The three nearest rows among all rows above each row, by straight-line distance, nearest first (none for the first four rows)
0: [  2.2  10.5  -5.8 -12.0   5.2  29.1  -5.5  20.2   0.4 -15.8  -1.7  -0.1
  11.7   2.0  14.6 -16.5 -12.9  55.0  15.6   3.2   3.5  26.9 -37.7  -9.4
  22.4 -12.7 -13.7   8.3  10.5   5.4  12.0 -36.6  -9.0  -7.9]
1: [ -8.3  -1.7 -18.9 -23.3  14.5 -29.4  -9.8  15.3  -6.6 -22.2   2.2   6.2
 -12.1  -9.6  17.9 -24.5  -2.1 -10.5   2.7   1.0 -18.6  20.8 -30.7 -16.2
 -11.4 -21.7  -9.8  19.9  20.7 -20.4  -2.3 -25.9  11.7   3.8]
2: [  0.7  25.9  13.5  -8.4  34.5 -30.8  -9.0   9.1   1.2   5.7  18.1  -7.6
  50.0 -16.6 -28.8  -2.7  -6.2  -8.8  19.3 -18.0  -2.2 -31.6  17.7   3.0
 -25.5  22.2   7.3   1.8   1.4   0.3  -2.1  35.2  20.7 -11.5]
3: [-19.9  34.5  19.8  21.8 -17.5 -40.2  11.3  13.4   3.4  29.6  -7.8 -13.6
 -12.4  -3.2  16.8  -4.3   8.0   2.5   2.9  48.5  -0.1   9.2  32.6  30.2
   9.0  16.3  22.5   6.3   3.2   1.5 -13.6  -5.6 -16.8   6.2]
4: [-16.4  12.0  -9.4 -39.3 -28.4  -5.7 -10.2   1.3  22.5 -21.8   9.5  16.2
 -19.2  -4.8 -36.1 -20.6   9.3 -24.0 -30.6 -27.7  10.9 -13.2  -7.9 -14.9
 -17.3  -1.1  16.4 -16.7   8.8 -11.3   8.4 -10.1   5.8  -1.8] -> 1 2 0
5: [ -5.9 -10.1  -5.1   1.5 -27.3  25.5 -18.6  22.8   1.1   1.0 -26.3  -0.7
 -18.3  -3.6  17.4   6.5 -19.6  14.6  -9.5 -12.7 -33.5  33.0 -48.9   3.4
  17.5 -13.0 -27.5  -5.6   5.0 -20.0  11.3 -11.1  22.8   3.7] -> 0 1 4
6: [  3.2   8.7  -7.2 -32.7  -8.7   4.4 -14.2 -17.5   7.7 -26.5  14.1  -6.6
 -17.2  23.2 -13.0 -18.8  10.7   1.6  -6.0  -4.1  -2.7  -5.6 -10.9  -6.3
 -13.2  -1.8   0.3  10.1  -8.3   6.2 -14.0  -5.6 -17.5 -21.3] -> 4 1 0
7: [ -5.2  32.2   7.8 -43.8  40.7  12.6  20.5 -23.9 -11.5  13.2  -4.6  -3.7
  -1.3  -6.2   2.7 -12.5  -1.1  -4.4   5.6 -17.8  14.0  19.7 -23.5   8.5
   0.4 -11.5 -38.0  -6.8   2.9 -10.8 -15.3 -44.4  31.6  -2.9] -> 1 0 6
8: [-22.6 -11.8 -17.0  10.3   4.8  11.9  -3.7   2.9  11.1  -6.8 -12.9  -5.7
 -14.7   1.5  -8.8  -6.6  14.9 -11.2  15.0 -10.1  -4.7  -1.8 -16.1  -2.6
  25.1  -3.7   3.5  -6.7   4.4  -6.4   6.5   0.1  37.9   4.3] -> 5 1 6
9: [ 10.9 -11.4  24.8 -22.7   9.0 -34.2 -11.1  10.5  21.9  15.1   5.6  -2.3
 -11.9  34.8   4.7  15.2   9.4   3.3 -12.9  -5.4 -12.6 -19.1 -29.8  31.4
  22.3  15.3 -12.1  -9.4   4.5 -13.2   5.3 -23.5 -17.6   1.7] -> 6 8 1
10: [ -9.1  10.3 -18.5 -12.4 -17.9   0.0  15.1 -18.1  -1.9  -6.4  -4.7   8.3
 -28.1 -48.0 -17.0 -30.3  -9.2   7.2  19.9   5.7  20.0  -7.5 -25.2  -7.8
  -8.8 -16.6 -16.8   6.7   8.3  -2.2 -20.7  -4.0  27.5  -9.1] -> 8 1 6
11: [ -8.0 -22.2   8.0  19.0 -22.0 -17.2   3.7  -8.9 -11.0 -13.5 -17.0  -7.2
  -7.2 -22.5  -6.4  23.6  -8.9  -1.2  10.5  -7.8  18.8  16.7   2.5   0.7
  -7.3 -33.2 -43.8  18.8   0.9   1.9   1.6 -26.3   9.0  -0.8] -> 10 8 1
12: [  1.7  15.6  -5.8 -51.7   5.1   0.3  -3.9 -15.7   9.4  -8.5   3.4 -21.4
 -17.6  -2.5  17.8 -10.4   1.5   1.4   2.5  -1.3  -8.2  20.8 -28.4  -2.0
 -23.5 -15.0 -38.9  -4.8   3.9   0.3   3.2 -37.2  28.4 -11.9] -> 7 1 6
13: [-53.6   7.8 -10.9  23.2  32.5   9.1  14.1 -26.3  10.6   9.7  -4.1  -6.3
  -9.8 -59.5 -23.0  -0.8  -3.6 -11.8  13.5 -23.0  45.3 -35.7 -41.2 -10.6
  -3.2 -30.3 -29.5   9.1  11.9  -1.2  -2.4 -44.3  48.5  28.0] -> 10 8 7
14: [-23.3 -24.5 -15.5  37.8  -6.7 -19.0 -17.9  25.6  18.9  -1.3  23.5  -6.3
  12.4 -10.7  22.3   6.0   8.4   5.7  12.1  -8.6  25.6 -10.4  16.4   0.3
  10.3 -20.4 -20.0  -4.2  12.0  -7.7  16.9  30.8  -6.8  23.1] -> 8 11 1
15: [ -5.7 -10.2  -3.0   7.3 -23.2  21.0  24.9  -1.9  11.5  24.6   7.5   0.2
   0.5  22.3  -4.0  26.4   9.9  13.0  -0.9   5.9  17.4  39.9  10.2  -8.1
  13.4   8.4   4.2   9.7   1.2  -2.7  -8.7  -1.7 -20.3   2.7] -> 8 6 11
16: [ -0.6 -23.5   8.5  -5.7  28.3 -18.4   7.0 -24.6  -8.8 -24.2   5.1  -9.2
  -2.1  -6.8 -25.1  -2.2  21.9  -9.7   2.5  -9.4  -8.0   6.2 -20.6  -7.5
   9.3 -13.2   0.9   9.6  24.2  11.2  -1.4  24.1  20.8  -2.7] -> 8 6 1
17: [-12.4 -11.7 -31.3  22.2  38.9 -25.5   5.8 -33.7  -9.0 -12.2  14.7 -16.1
 -25.4 -98.4   8.6 -37.9   4.7 -13.1 -32.3 -13.1  37.9  38.6 -54.8 -34.7
 -36.4 -70.8  35.8   5.5  28.4 -18.9  16.6 -62.6  54.0  33.2] -> 13 1 10
18: [ 36.4   9.4  -8.9   7.3 -44.1 -23.8  -5.4  13.1  11.4  24.9 -12.6   8.0
  -3.5  18.2  17.7  -0.7  -8.2   2.6  -8.0  37.9  12.4  26.3 -27.4  -1.7
 -16.3  -7.0  34.1 -13.1 -10.6  -4.5   1.1  16.5 -43.1  -2.6] -> 15 3 6
19: [ -1.0   2.9  -1.2 -25.7  17.8 -23.7  -4.6 -16.1   2.5 -22.3  19.4  -2.9
 -22.2 -14.6 -20.1 -24.9   1.4   4.3   7.9  -4.1  -6.4   9.1 -14.7 -34.6
   8.7 -22.2 -16.2  10.4   9.3 -10.3  -4.4 -12.5  32.8  10.0] -> 1 16 10
20: [  4.4 -28.9   2.6 -45.6  22.4 -24.8   1.8 -30.0   2.1 -33.9  39.2 -12.6
   4.0  16.4 -24.8 -22.5  -3.9 -11.7   7.0  13.2 -30.2  11.8 -22.8 -32.9
   9.4   2.5   2.9   5.1 -14.0  16.7  -0.2  32.1  29.6 -21.5] -> 16 19 6
21: [  9.0 -29.3 -15.3  35.1 -21.3 -21.7  17.6   2.3   9.5  -0.6  -1.4   7.5
 -17.2  25.3 -11.8  -4.7   5.2 -20.2  -2.8 -40.2  39.1  17.2  12.2   7.4
   2.6  -6.1 -13.6   1.1   6.0   9.3   4.0   6.8  22.9  -7.5] -> 8 11 15
22: [ -3.4 -23.0   2.9  47.7 -28.1  11.2  19.3  -8.1   4.0   1.1  11.9  -7.1
  10.3   8.6  -1.1 -22.1 -11.6   0.8  17.0 -10.4 -22.6   8.9  41.3  -1.3
 -16.0   1.0  14.9  -5.1  -5.3 -15.5 -18.2  36.6   0.9  -0.9] -> 15 21 14
23: [  5.4   7.3 -11.5  -1.0  20.9 -33.5  13.1 -40.1  -5.3 -16.0  42.8 -23.2
 -24.2 -62.1  -5.1 -28.4  -5.5  -0.7 -22.7  24.4  15.1  26.1 -71.3 -21.3
 -31.6 -53.5  54.3 -18.3  10.6  -1.8  -0.4 -50.3  23.3  27.3] -> 17 19 1
24: [ -3.9  -3.2  -6.4  -3.5   5.1  -6.0  -0.3 -17.0  12.7   9.0 -15.7  -2.0
   1.3 -35.0   6.8   7.8   9.1   8.7   6.7 -12.2  23.3 -20.4 -16.2 -21.2
  -3.3  -3.4 -31.2  19.8 -15.5   0.5   2.0  -5.2 -11.6   1.7] -> 11 10 8
25: [  4.9  11.9  29.5 -34.4  16.1  12.0   7.3 -22.6  -2.9  20.6   1.9   9.2
  -5.1  43.7  42.2  14.2  22.8  15.0   9.4  -4.4  13.4  40.4 -21.6  -3.4
  -2.3  19.0 -36.5 -16.2  -5.0  -0.9  -3.6 -35.2   3.4  -2.0] -> 7 12 15
26: [-16.9  -8.6   6.0  45.0  -4.5 -37.1   7.5 -28.7   2.3  32.2 -11.5   7.0
  -0.1  20.8  26.8 -67.4   4.6  -1.2 -25.1  17.2  52.1   8.2  33.6  28.7
  17.6  11.2 -11.1  22.4 -11.1 -13.2 -22.2  27.4 -23.5  -5.3] -> 3 21 22
27: [ -3.2  -0.3 -28.0   5.5  16.9 -11.4 -23.7  -1.4  32.6 -20.0   8.1 -13.4
 -11.7 -40.2 -20.6 -23.3  -1.4  -6.1 -24.5 -21.5  31.8 -14.2  -8.6 -15.8
  -3.6 -42.1 -29.5  -1.8  11.2   5.3  12.1  -9.8  24.9  -3.5] -> 19 24 10
28: [  1.0  -0.8   2.6  31.6  -1.7 -25.2 -11.1  -7.5 -15.8   5.1  -2.8   8.6
   6.3  -2.6   5.2  -3.6 -17.5 -15.8  -6.5  16.9  22.6  -5.1  16.7  -2.6
   9.6  -2.0  -6.9   4.3  -5.9  -7.6  14.3  20.8 -18.0   4.3] -> 14 24 11
29: [-11.6   2.3   4.1 -20.7  14.0 -16.6   4.8 -24.9   9.4  -9.0   0.3  11.3
   1.4  -5.6   2.8 -22.7  -4.3   2.0  14.2  26.5 -45.8   1.0  26.3 -16.5
   1.7   6.0  13.8   4.7 -32.9  13.8  -1.2  11.3  30.1 -35.4] -> 20 6 19
30: [ -2.6 -13.2 -29.5   1.4 -11.3  16.8 -35.5  33.5   2.8 -17.4   2.3  -2.5
 -31.6  10.6   9.1  -9.5  23.5  -5.4  -8.0 -22.8 -19.4   0.1 -26.8 -19.4
  -7.5 -44.0 -12.0  -2.8  23.4 -12.6  -2.3  -3.0   4.9   1.7] -> 1 8 5
31: [ 31.3 -13.8   9.9   2.4  -6.8  12.6   3.4   5.0  -1.4  21.2  -2.9  -7.2
 -16.6  36.4   6.7  15.6  18.2  15.8 -21.4  34.0  10.8  27.7 -32.3  13.4
   8.6 -19.6  -6.9  -8.3  -7.2   9.6  -1.7 -21.2  21.1  -7.4] -> 15 25 9
32: [ -4.8   6.4   1.9  31.8  -3.3  -2.8   8.3  -0.3   6.1 -22.7   2.5  -3.1
   3.3   6.1 -10.0  -5.2 -21.1   7.4  18.8   8.8  34.7  -7.5   6.9  -2.8
 -17.6   2.0   9.2 -16.1  14.5  -1.2  21.4   6.1   4.5   2.2] -> 28 8 14
33: [-10.0   0.3   0.7  -6.4  45.4  21.6  -7.1  -2.9 -16.4  18.2  -3.8 -12.5
   0.4  -9.8   6.7 -12.5 -10.4   1.2   6.2  13.2  17.4 -19.2 -11.8   1.6
   3.2  21.9   0.1  -2.4 -13.2  -2.6   5.5  32.0   0.1  15.6] -> 28 24 8
34: [  7.7  -2.8  -5.6 -27.1  18.0  22.4  31.0  -2.2  14.4 -24.2 -14.7  14.7
  -9.7  13.1  18.9  -8.9  -6.3  19.4  25.4 -10.0  -7.5  23.5  -3.3 -15.6
  -1.8 -12.3 -35.4   8.9   8.4   9.9  -7.5 -32.9  21.5 -15.8] -> 12 0 7
35: [ -1.2   6.4  21.1  11.9 -12.8   8.8 -16.6 -12.2  -1.7  -2.2   7.7   9.7
   3.4  -6.4   1.0  18.1  -7.9  -3.2  12.8  18.0  -5.0  -0.1 -14.3  -6.1
   3.6 -26.8  14.2   7.4   2.6  27.9  -0.6  17.4   0.9  -7.6] -> 28 32 16
36: [  0.8  21.5  -9.3  13.8 -22.2 -30.7 -25.6  15.2  -4.6   4.5  11.2   7.5
   2.7  40.8  -2.7   0.8   7.5  21.2  -5.9  25.8   9.0  -6.4   5.8  -2.3
  -5.0  -1.9  19.3  -3.4 -13.6   3.8  19.2  25.9 -19.9  -0.6] -> 28 18 32
37: [  8.4  18.5  -6.6   4.4  28.5 -15.0   6.5 -23.9   8.1 -18.1   4.9  -1.9
 -13.5   2.5 -28.0  -1.2  17.4  -4.0   9.6  -0.6  -6.4 -23.3  18.0  -9.6
   6.7  -2.9  -8.0   1.6  19.8  -2.2  -1.9  -2.5  13.6  -5.4] -> 16 19 8
38: [ -7.2  -3.6  -6.3   5.0  -2.4  11.0   8.6 -27.8   5.6   7.3  -9.8  19.1
   0.0   7.3  -0.5  -5.1   4.6  -4.7  -1.6  25.4  16.2  25.2 -17.2 -17.2
   5.7 -12.2  20.0  -7.4  -5.8  -6.9  -1.1 -21.1  -8.5   3.0] -> 15 35 8
39: [  9.9   4.9  15.9 -17.0  12.5 -33.1   4.4 -27.7   6.3   8.6  25.0 -11.3
  -8.0 -40.1   9.7  -8.4 -20.1   4.6   0.4  11.9  -3.2  11.6 -54.2 -10.8
 -30.7 -14.2  19.5  -3.8  15.5   8.2  -3.3 -36.1  22.6  24.2] -> 23 19 1
40: [-22.7 -16.2 -26.3  26.7  75.7   9.2 -25.0  12.5  38.1  10.9  14.4 -96.2
 -17.4 -63.8  -0.9 -40.2  -5.8 -43.0  11.8 -19.7  31.3 -15.8 -69.1 -14.7
 -15.7 -33.0 -32.8  -2.5  28.5  -0.5   7.8  24.5   8.9  72.1] -> 27 13 33
41: [ -1.7 -17.5  10.9 -32.8  42.4 -37.5  12.1  -9.6 -24.1  -6.3  29.9 -31.0
  -7.4 -25.5 -18.5 -27.4  -3.2  14.0  21.3  29.9 -29.3   2.4  40.1 -93.1
   3.8 -21.6  28.1  19.6 -59.5  12.1   0.3  16.0  29.1 -30.7] -> 29 20 19
42: [ -6.5  -8.5 -15.2  -8.6  40.6 -21.1  -8.4 -14.7   8.8  -8.7   1.5   5.8
 -20.0  -4.4 -23.7   2.9   6.1   8.1   6.6  -5.0 -34.0   7.9 -43.3 -21.0
  11.2  -9.3 -27.0   3.0   0.9 -17.9  13.2   2.8  26.6  -7.8] -> 19 16 8
43: [  8.2  24.7  -3.1 -30.7  16.8   6.3  -7.6  13.2  23.4   4.3  18.3  -5.3
 -19.4  -3.2  17.0 -23.1  -8.3  -4.0  20.2  -9.4  19.8  33.0 -56.7  -6.0
 -31.7 -20.2 -33.3 -12.4  20.0  -1.2  15.6 -41.1   3.4  -0.3] -> 12 1 7
44: [ 12.4   4.6   0.2 -15.5  12.5 -37.0 -13.9  -3.9   2.7   7.3 -11.8  17.7
  -4.0   7.6   3.0   7.5   5.5   5.8  18.5  -7.1   4.7 -12.0 -16.6  -4.0
  12.6  13.0 -13.0 -25.0   5.4   9.1  -1.6  -9.2  -4.5 -18.4] -> 9 37 24
45: [ -5.4  16.2 -14.7 -37.9 -24.8  -1.0 -29.2  12.3  80.0 -12.6 -11.2  -3.2
   1.8   7.7 -28.3  -2.4  -2.2 -14.6  32.2 -47.3 -15.8 -34.6   1.9   6.4
  -7.8 -11.4 -25.5 -17.5   1.6 -16.5 -45.1  25.8 -16.2 -14.2] -> 6 4 44
46: [  2.4  -8.7  -5.0   8.5   2.4  32.8   8.1  -7.3   4.0  13.3   6.6  -0.1
 -20.1  20.3 -14.2  -3.1   1.9 -23.6 -33.1   2.7  30.4  21.5  15.0 -15.1
   8.4 -22.2   9.8  -9.4  12.8 -10.9   0.4 -26.3 -23.0  21.8] -> 38 15 28
47: [  4.7  -5.2   5.7 -18.7  28.8   4.5  -5.4 -23.9   3.0 -30.2  18.3  12.4
  -4.1  -1.5 -22.1 -22.7 -11.4  -3.0  15.1  -5.5 -18.0   7.9 -38.9  -4.5
   0.5 -29.0 -19.1   7.4  -8.5  17.5  -8.7   5.9  10.6  -5.0] -> 19 16 42
48: [ -3.6   1.3 -23.9  17.4  -9.0  17.4   5.5  -6.3  13.0  38.2 -31.7  10.1
   5.9   9.1  10.1  -5.6  -5.7   1.0  16.4  -8.7  35.2 -13.1 -44.4  -2.2
   9.1  -7.3 -20.5  12.5   1.3  -7.9  15.8 -25.1   4.9   6.7] -> 24 38 8
49: [-11.5 -26.7 -10.7  18.7  -3.9  -6.1 -28.8  -2.8  -1.5  27.8 -17.6   3.0
  10.2   9.0   5.0  21.8   5.5  28.0  -3.8  20.6  24.7 -12.2 -21.9   4.3
  13.8  14.1   8.5  -3.3 -21.1 -21.5  11.2  43.8  -8.1  -5.7] -> 28 36 33
50: [-32.4  -0.5 -19.8  13.9  32.9 -18.1 -39.6  20.3   8.2 -23.5  29.0  15.9
  -2.4 -54.2 -13.3 -32.5  -2.8  -1.6 -19.6 -43.0   2.0 -18.7 -17.1 -34.5
 -14.3 -43.1 -11.8   3.0  32.3  -0.6 -11.9   3.2  56.8   7.9] -> 27 19 1
51: [-20.8   3.6  12.6   2.4  23.6  25.9  11.5 -18.7  11.5  11.8  -8.4  -5.6
  13.3   2.4  26.5   7.6  16.6  -9.1  11.6 -13.3  30.0  -0.2 -29.9 -10.9
  19.2  -0.4 -14.7   5.0 -11.0   0.1   8.5 -12.2   4.3  -7.9] -> 24 48 38
52: [ 20.0   1.0   2.1  16.0 -36.4 -14.9 -23.6  33.1  55.4  39.8 -99.9   8.9
 -27.6  34.5  20.2  -0.4   3.9  11.7   8.3  19.6  39.8  23.5 -32.2  12.2
   8.4  -5.9 -27.5 -16.5 -39.5  -9.0  14.3  18.6 -13.8 -15.9] -> 18 48 49
53: [  6.2   4.4  -2.2 -24.0  -7.6  35.7  24.6  -4.8 -22.9 -18.5  -5.4  14.4
  -8.3  -3.9 -13.7   2.1  17.6   5.9 -12.7 -10.7  33.8  -9.7 -33.6 -13.6
   7.1  -1.1 -36.5  -3.2  12.5   0.8   5.1  23.2   2.3   1.5] -> 24 51 10
54: [ -2.4 -21.7  11.5  34.2   8.2 -39.6  -6.3 -23.0  -3.5  17.3   8.3   6.8
   6.0 -48.8  11.0 -41.8   4.8   6.4 -20.9 -16.1  34.4  21.8  12.7  -2.7
 -13.5 -27.5  18.6   5.0  -2.5  11.4   1.2   0.9 -16.7   5.4] -> 28 24 38
55: [ -8.2 -26.1 -29.3  19.5 -15.8   9.0  -1.4  32.1  -4.2 -32.3  -0.5  -7.6
   7.9   3.8  23.5  11.2 -11.1  58.6   6.9  -2.4  24.2   4.5 -39.1  17.6
  16.5 -26.6 -22.8   7.2  25.1 -15.1   6.6 -34.5 -19.8  -8.4] -> 0 5 11
56: [  5.8   1.9 -18.5  36.3  11.5  42.5  33.3  -7.2 -17.3  17.3  -0.9  -9.0
  18.5  12.4  -9.2  -5.8 -22.0   8.8 -19.8  28.6  29.9  22.2  51.6   8.6
  -0.6  -1.9  18.1   3.8 -10.3  -2.0   1.8 -22.2 -25.9  14.2] -> 46 15 38
57: [ -2.6  16.2  10.7 -23.0 -15.3  -6.8  -9.7 -14.2  -0.3 -22.0  -3.4   6.1
  -2.4  19.2 -23.8  12.7  -4.2  -7.2  24.0  27.5 -44.1 -34.4 -21.6  -4.7
 -19.6 -10.5  27.4   5.8  -4.2   3.8  -1.6  24.4 -19.9  -3.9] -> 35 6 36
58: [  6.3  14.1   7.1 -30.9 -16.0 -32.6 -17.0 -11.4   0.2  13.4  18.6  -5.3
  12.0 -12.0 -27.3  27.2   9.9   8.6  25.1   1.6 -15.8 -18.1 -15.5 -12.0
  -5.9  -3.6  -5.5 -16.9  10.8   5.6  -8.3  20.2 -40.0  -8.4] -> 44 57 35
59: [-19.9 -17.5   2.7 -35.3  33.1  27.6 -36.9   4.3   3.7  -3.9  -5.4 -11.4
  -1.8 -18.0   0.1   7.1   2.5  28.0  17.2  -5.5 -39.0 -15.4 -51.4  -9.1
   5.0 -12.2 -10.8  27.7  21.4 -24.4  -1.6 -33.9  19.5 -19.0] -> 42 1 0
60: [  1.8 -16.4   4.6  34.5 -15.7  30.1   9.1  19.3  -7.8  -6.5   1.8  20.0
  -8.9  22.1  -4.6   8.5  14.5  -9.0  -9.1 -18.4  15.8  38.4  56.0  19.0
  24.6  15.7 -27.6   6.2 -13.8  15.5   2.1   9.9  18.6   8.4] -> 21 15 22
61: [  8.3  -1.2  -0.6  22.4  28.9 -28.8   2.6 -11.1  10.5 -13.8  26.8  -2.0
  -0.6  17.3   8.1   0.1   9.1  21.6  18.4 -17.8  39.9  30.2   9.7  -2.4
  12.9   1.6 -16.7  -3.4   8.0   2.1   1.4 -26.8 -17.7  -3.9] -> 44 32 37
